Below is a small trained network, with its code and all its weights. Each question gives an input and a class and asks what happens when units are switched off, that is, made to give their printed mean instead of their output.

import numpy as np


def w(rows, s, z=0):
    codes = np.array(rows[::2]) - 128.0
    scale = np.full(codes.shape[1], s)
    scale[-1] = z or s
    return codes * scale


def norm(h):
    return h / np.sqrt((h * h).mean(-1, keepdims=True) + 1e-5)


def f(y):
    return y / 2 * (1 + np.tanh(0.7978845608 * (y + 0.044715 * y**3)))


def log_softmax(a):
    a = a - a.max(-1, keepdims=True)
    return a - np.log(np.exp(a).sum(-1, keepdims=True))


def net(x, mask):
    res = np.array(x, float).reshape(1, 6) / 4 @ E
    u = 0
    for l in range(4):
        y = f(norm(res) @ A[l][:, :-1].T + A[l][:, -1])
        res = res + np.where(mask[u : u + 15], y, B[l][:, -1]) @ B[l][:, :-1]
        u += 15
    return log_softmax(norm(res)[-1] @ U[:, :-1].T + U[:, -1])


A, B = {}, {}
E = w([
[196,143,224,111,79,139,69,139,37,78],'x0',
[187,118,96,144,139,97,62,178,137,194],'x1',
[163,75,91,146,174,116,118,135,139,34],'x2',
[122,142,156,246,116,39,126,78,134,125],'x3',
[61,213,113,147,200,146,52,138,96,98],'x4',
[127,117,205,72,168,91,81,100,219,122],'x5',
],0.013)
A[0] = w([
[135,138,129,128,129,133,130,126,136,123,88],'L0N0',
[152,100,110,121,174,74,91,191,115,184,78],'L0N1',
[121,124,216,64,174,92,85,118,230,128,6],'L0N2',
[182,99,89,133,144,80,33,214,122,218,41],'L0N3',
[117,171,117,125,136,130,118,142,118,149,54],'L0N4',
[148,112,145,92,171,154,137,160,173,124,60],'L0N5',
[107,101,120,138,127,153,102,101,123,119,65],'L0N6',
[135,122,121,131,128,144,116,99,127,135,78],'L0N7',
[127,141,131,99,131,165,148,204,147,120,19],'L0N8',
[88,226,166,86,63,124,153,120,120,255,17],'L0N9',
[121,133,111,115,107,112,118,124,128,120,77],'L0N10',
[50,132,174,90,115,166,211,36,103,46,38],'L0N11',
[105,145,126,138,156,128,104,146,112,121,37],'L0N12',
[97,144,132,87,131,104,147,118,116,149,83],'L0N13',
[104,212,179,79,110,96,159,145,117,210,87],'L0N14',
],0.0089,0.015)
B[0] = w([
[117,129,113,121,129,128,121,162,122,113,19],'L0N0',
[138,185,112,116,97,169,146,133,177,69,156],'L0N1',
[122,109,168,75,158,145,57,28,195,102,184],'L0N2',
[185,225,79,135,92,198,125,131,186,88,214],'L0N3',
[99,110,122,132,105,118,134,174,124,98,49],'L0N4',
[136,135,112,125,155,106,136,90,89,114,97],'L0N5',
[113,110,97,125,164,182,130,180,98,100,24],'L0N6',
[79,123,50,89,125,166,123,195,78,56,15],'L0N7',
[119,140,90,83,155,183,127,181,74,89,69],'L0N8',
[74,76,155,183,106,254,90,120,120,140,184],'L0N9',
[102,132,78,100,161,161,136,205,76,79,15],'L0N10',
[195,223,87,147,85,187,113,153,206,100,250],'L0N11',
[93,129,134,130,126,129,132,208,124,110,56],'L0N12',
[108,113,94,120,110,143,124,117,107,102,54],'L0N13',
[109,34,136,188,147,218,80,137,142,95,232],'L0N14',
],0.012,0.0015)
A[1] = w([
[122,136,114,90,134,167,148,135,113,117,107],'L1N0',
[106,121,190,70,165,99,111,142,169,134,39],'L1N1',
[65,204,101,112,198,127,69,154,85,115,45],'L1N2',
[74,149,154,115,107,157,194,107,135,53,4],'L1N3',
[159,90,94,125,175,99,127,130,116,60,41],'L1N4',
[131,165,92,145,113,163,169,93,176,98,103],'L1N5',
[178,133,210,98,93,130,104,142,37,84,4],'L1N6',
[119,136,44,171,90,145,188,182,10,142,25],'L1N7',
[156,52,89,146,171,129,106,148,147,21,19],'L1N8',
[164,74,146,88,79,105,190,140,139,168,1],'L1N9',
[67,172,139,121,167,137,90,140,84,138,57],'L1N10',
[126,89,107,6,169,168,122,199,129,107,20],'L1N11',
[66,186,119,121,178,110,73,132,112,119,45],'L1N12',
[57,103,53,120,173,120,177,126,184,172,10],'L1N13',
[119,120,126,31,131,183,132,172,113,169,50],'L1N14',
],0.015,0.0098)
B[1] = w([
[130,152,155,186,123,72,130,98,139,150,163],'L1N0',
[144,94,92,87,146,159,102,75,131,102,185],'L1N1',
[177,40,144,158,96,137,191,161,141,76,238],'L1N2',
[168,182,99,138,40,127,97,138,191,130,166],'L1N3',
[106,125,144,126,114,165,135,127,122,184,155],'L1N4',
[120,173,169,99,141,143,142,148,118,108,234],'L1N5',
[56,143,102,58,146,99,98,207,107,139,250],'L1N6',
[138,80,156,42,193,133,43,5,223,108,254],'L1N7',
[63,122,168,183,55,230,95,105,129,249,188],'L1N8',
[166,55,139,168,125,173,165,170,141,32,197],'L1N9',
[146,66,131,162,103,130,150,143,148,110,188],'L1N10',
[120,162,98,190,124,91,144,70,71,108,202],'L1N11',
[161,63,142,138,91,124,155,149,157,96,207],'L1N12',
[79,141,125,60,116,89,63,211,69,128,253],'L1N13',
[110,159,92,202,109,98,132,69,74,122,196],'L1N14',
],0.016,0.0055)
A[2] = w([
[103,125,140,66,173,85,123,225,84,147,36],'L2N0',
[129,163,195,215,176,6,170,85,109,173,71],'L2N1',
[105,94,168,150,135,192,116,122,96,185,52],'L2N2',
[96,123,95,132,162,122,156,131,169,144,99],'L2N3',
[208,165,101,146,153,141,125,160,137,181,38],'L2N4',
[84,99,172,151,119,184,136,119,116,212,21],'L2N5',
[144,134,108,143,187,130,104,152,125,143,46],'L2N6',
[169,82,148,124,132,147,198,159,128,124,11],'L2N7',
[239,143,40,148,171,156,79,182,142,197,46],'L2N8',
[118,126,132,144,129,117,164,100,129,140,59],'L2N9',
[66,129,62,88,179,99,201,170,167,175,39],'L2N10',
[198,62,146,109,120,141,242,165,126,133,2],'L2N11',
[135,118,144,116,171,127,110,108,135,119,52],'L2N12',
[97,129,82,135,142,130,188,125,178,148,116],'L2N13',
[92,109,83,125,150,110,181,133,156,165,54],'L2N14',
],0.012,0.0078)
B[2] = w([
[42,174,97,79,183,62,170,183,79,199,252],'L2N0',
[91,171,2,154,138,163,171,58,22,80,242],'L2N1',
[96,134,158,164,163,160,177,173,153,188,192],'L2N2',
[152,111,205,104,51,145,49,132,104,87,134],'L2N3',
[169,168,129,109,130,156,131,154,155,109,128],'L2N4',
[111,139,172,169,147,196,143,155,96,183,203],'L2N5',
[143,119,160,96,21,131,51,123,143,108,101],'L2N6',
[154,64,112,185,89,115,121,147,117,58,170],'L2N7',
[132,243,198,86,28,167,150,108,174,43,191],'L2N8',
[100,152,127,114,61,146,39,111,117,90,99],'L2N9',
[120,131,160,66,124,93,31,159,70,112,175],'L2N10',
[128,58,114,192,157,104,155,186,143,55,229],'L2N11',
[127,105,116,105,120,144,144,103,156,125,132],'L2N12',
[123,129,210,91,44,131,37,151,124,63,149],'L2N13',
[105,92,149,70,91,142,59,142,112,83,116],'L2N14',
],0.0095,0.0032)
A[3] = w([
[162,120,92,108,102,131,128,133,137,163,20],'L3N0',
[228,147,58,180,154,109,71,164,166,189,97],'L3N1',
[149,124,167,121,109,68,124,91,135,142,29],'L3N2',
[187,137,66,156,141,118,79,151,156,174,61],'L3N3',
[159,84,156,47,204,102,98,39,163,148,6],'L3N4',
[119,133,87,112,111,124,172,105,203,153,19],'L3N5',
[104,141,98,135,130,123,113,127,145,122,73],'L3N6',
[161,126,176,111,125,104,146,111,85,129,2],'L3N7',
[116,92,120,134,255,150,181,169,99,170,25],'L3N8',
[157,240,219,129,199,169,191,163,137,93,63],'L3N9',
[133,166,152,146,236,180,173,143,105,66,108],'L3N10',
[155,126,179,74,208,162,88,74,155,100,25],'L3N11',
[140,163,35,162,146,95,170,57,40,104,10],'L3N12',
[236,146,55,153,140,129,99,158,149,194,76],'L3N13',
[175,135,181,72,128,90,105,171,26,144,29],'L3N14',
],0.0097,0.0062)
B[3] = w([
[100,111,175,96,52,165,120,78,116,57,93],'L3N0',
[84,165,184,65,86,178,148,139,114,32,136],'L3N1',
[40,104,104,82,111,183,67,87,145,39,107],'L3N2',
[72,150,203,97,82,160,111,108,118,44,112],'L3N3',
[202,104,128,105,255,101,162,67,140,167,254],'L3N4',
[67,101,156,93,27,150,42,125,132,38,113],'L3N5',
[146,113,193,113,89,150,126,110,83,94,113],'L3N6',
[74,79,155,74,80,143,59,108,136,70,95],'L3N7',
[176,136,71,123,192,110,138,152,173,133,125],'L3N8',
[252,151,84,133,139,123,156,196,141,210,164],'L3N9',
[233,115,131,107,140,106,143,149,135,196,134],'L3N10',
[171,117,84,114,183,94,180,83,161,233,224],'L3N11',
[116,196,55,163,144,137,218,91,69,160,194],'L3N12',
[88,176,191,92,71,159,151,92,120,35,119],'L3N13',
[17,114,132,64,93,85,63,144,179,108,175],'L3N14',
],0.0078,0.0042)
U = w([
[156,85,142,55,179,114,88,30,196,131,137],'0',
[77,137,132,59,120,52,85,244,86,139,151],'1',
[175,43,147,186,110,128,200,195,165,61,126],'2',
[177,254,140,113,70,158,151,143,184,92,153],'3',
[82,109,167,180,95,208,116,125,120,230,133],'4',
[127,158,62,172,133,82,171,59,46,110,128],'5',
[204,133,104,132,215,115,202,185,131,210,170],'6',
[169,138,120,131,155,93,174,159,130,184,11],'7',
],0.019,0.012)

Each question gives the input, the list of numbers given to net, and the class t.
The units are the neurons (one row each of A and B). Each row of codes is followed by its name. A weight is (code - 128) times the scale printed after its matrix; where a second scale follows, it is the last column's (A, B and U).
mask holds one flag per neuron, layer by layer. A switched-off neuron (its flag False) gives its mean, the last column of its row in B, instead of its output. The means were averaged over made-up inputs and are rounded, as every weight is.
A unit's drop is (log p(t) with every unit on - log p(t) with that unit switched off) / (log p(t) with every unit on - log p(t) with every unit switched off).
The circuit of an input: a set's keep is (log p(t) with only the set's units on - log p(t) with every unit switched off) / (log p(t) with every unit on - log p(t) with every unit switched off). Starting from the 12 units with the biggest drops (on a tie, the unit counted first), units are removed one at a time, each time the one whose removal leaves the highest keep (on an exact tie, the one counted first), for as long as the keep stays at least 0.8.
units of the circuit, in order: the units of the circuit, biggest drop first
unit that matters most: the unit with the biggest drop
top k neurons: the k neurons with the biggest drops, biggest first
k most important neurons of layer l: the k neurons of layer l with the biggest drops, biggest first
input [-2,-4,3,5,-4,-1], class 5: top 3 neurons -> L2N1, L1N2, L1N12
input [-8,8,-4,4,-6,-7], class 1: units of the circuit, in order -> L1N13, L2N10
input [6,-6,7,-6,-1,-4], class 4: top 2 neurons -> L1N8, L1N13
input [-7,-2,-3,5,3,6], class 1: top 2 neurons -> L1N13, L1N7
input [-3,-5,-7,-2,8,7], class 2: units of the circuit, in order -> L1N2, L1N12
input [6,-8,-2,-3,-4,7], class 3: top 3 neurons -> L0N11, L1N7, L1N3
input [6,1,-8,-5,2,2], class 4: units of the circuit, in order -> L0N14
input [2,-2,8,-8,0,-8], class 0: top 3 neurons -> L1N7, L0N14, L0N2
input [2,-8,-4,-8,1,3], class 3: 2 most important neurons of layer 1 -> L1N3, L1N5
input [7,5,-5,8,-1,-1], class 5: top 3 neurons -> L2N1, L1N13, L3N12
input [0,8,8,0,7,4], class 3: units of the circuit, in order -> L0N3, L2N8
input [-7,5,-1,5,-7,-1], class 1: top 2 neurons -> L1N13, L1N2
input [7,-5,6,2,8,-7], class 2: top 3 neurons -> L1N2, L1N13, L1N10
input [-5,-5,-8,-5,-7,6], class 4: unit that matters most -> L0N9
input [5,-7,-7,8,-1,6], class 5: top 3 neurons -> L2N1, L1N7, L1N8
input [5,-4,6,-3,-3,5], class 4: top 2 neurons -> L1N8, L1N7
input [-5,-2,-3,6,-3,1], class 5: top 4 neurons -> L2N1, L1N6, L3N12, L1N1
input [7,1,6,-6,-8,-8], class 0: top 3 neurons -> L1N7, L1N2, L1N6
input [-2,-7,0,-4,5,3], class 3: top 2 neurons -> L0N11, L1N3
input [-4,-4,2,-5,1,1], class 5: top 3 neurons -> L1N11, L1N14, L1N0
input [-2,-4,-6,-7,-4,3], class 5: 2 most important neurons of layer 1 -> L1N14, L1N11
input [6,-4,2,-5,-5,-2], class 1: units of the circuit, in order -> L1N6
input [-7,-2,-1,0,7,3], class 1: top 3 neurons -> L1N13, L2N0, L1N9
input [-7,2,3,0,-7,-4], class 1: 2 most important neurons of layer 1 -> L1N13, L1N2
input [-1,6,-8,2,-8,-3], class 2: 2 most important neurons of layer 1 -> L1N9, L1N8
input [-6,-7,-2,3,-8,3], class 2: 2 most important neurons of layer 1 -> L1N9, L1N6
input [-6,8,4,-5,8,0], class 2: 2 most important neurons of layer 1 -> L1N2, L1N12
input [-5,8,-2,-2,6,6], class 3: unit that matters most -> L0N3
input [2,-2,2,1,-1,-3], class 6: 2 most important neurons of layer 3 -> L3N11, L3N4
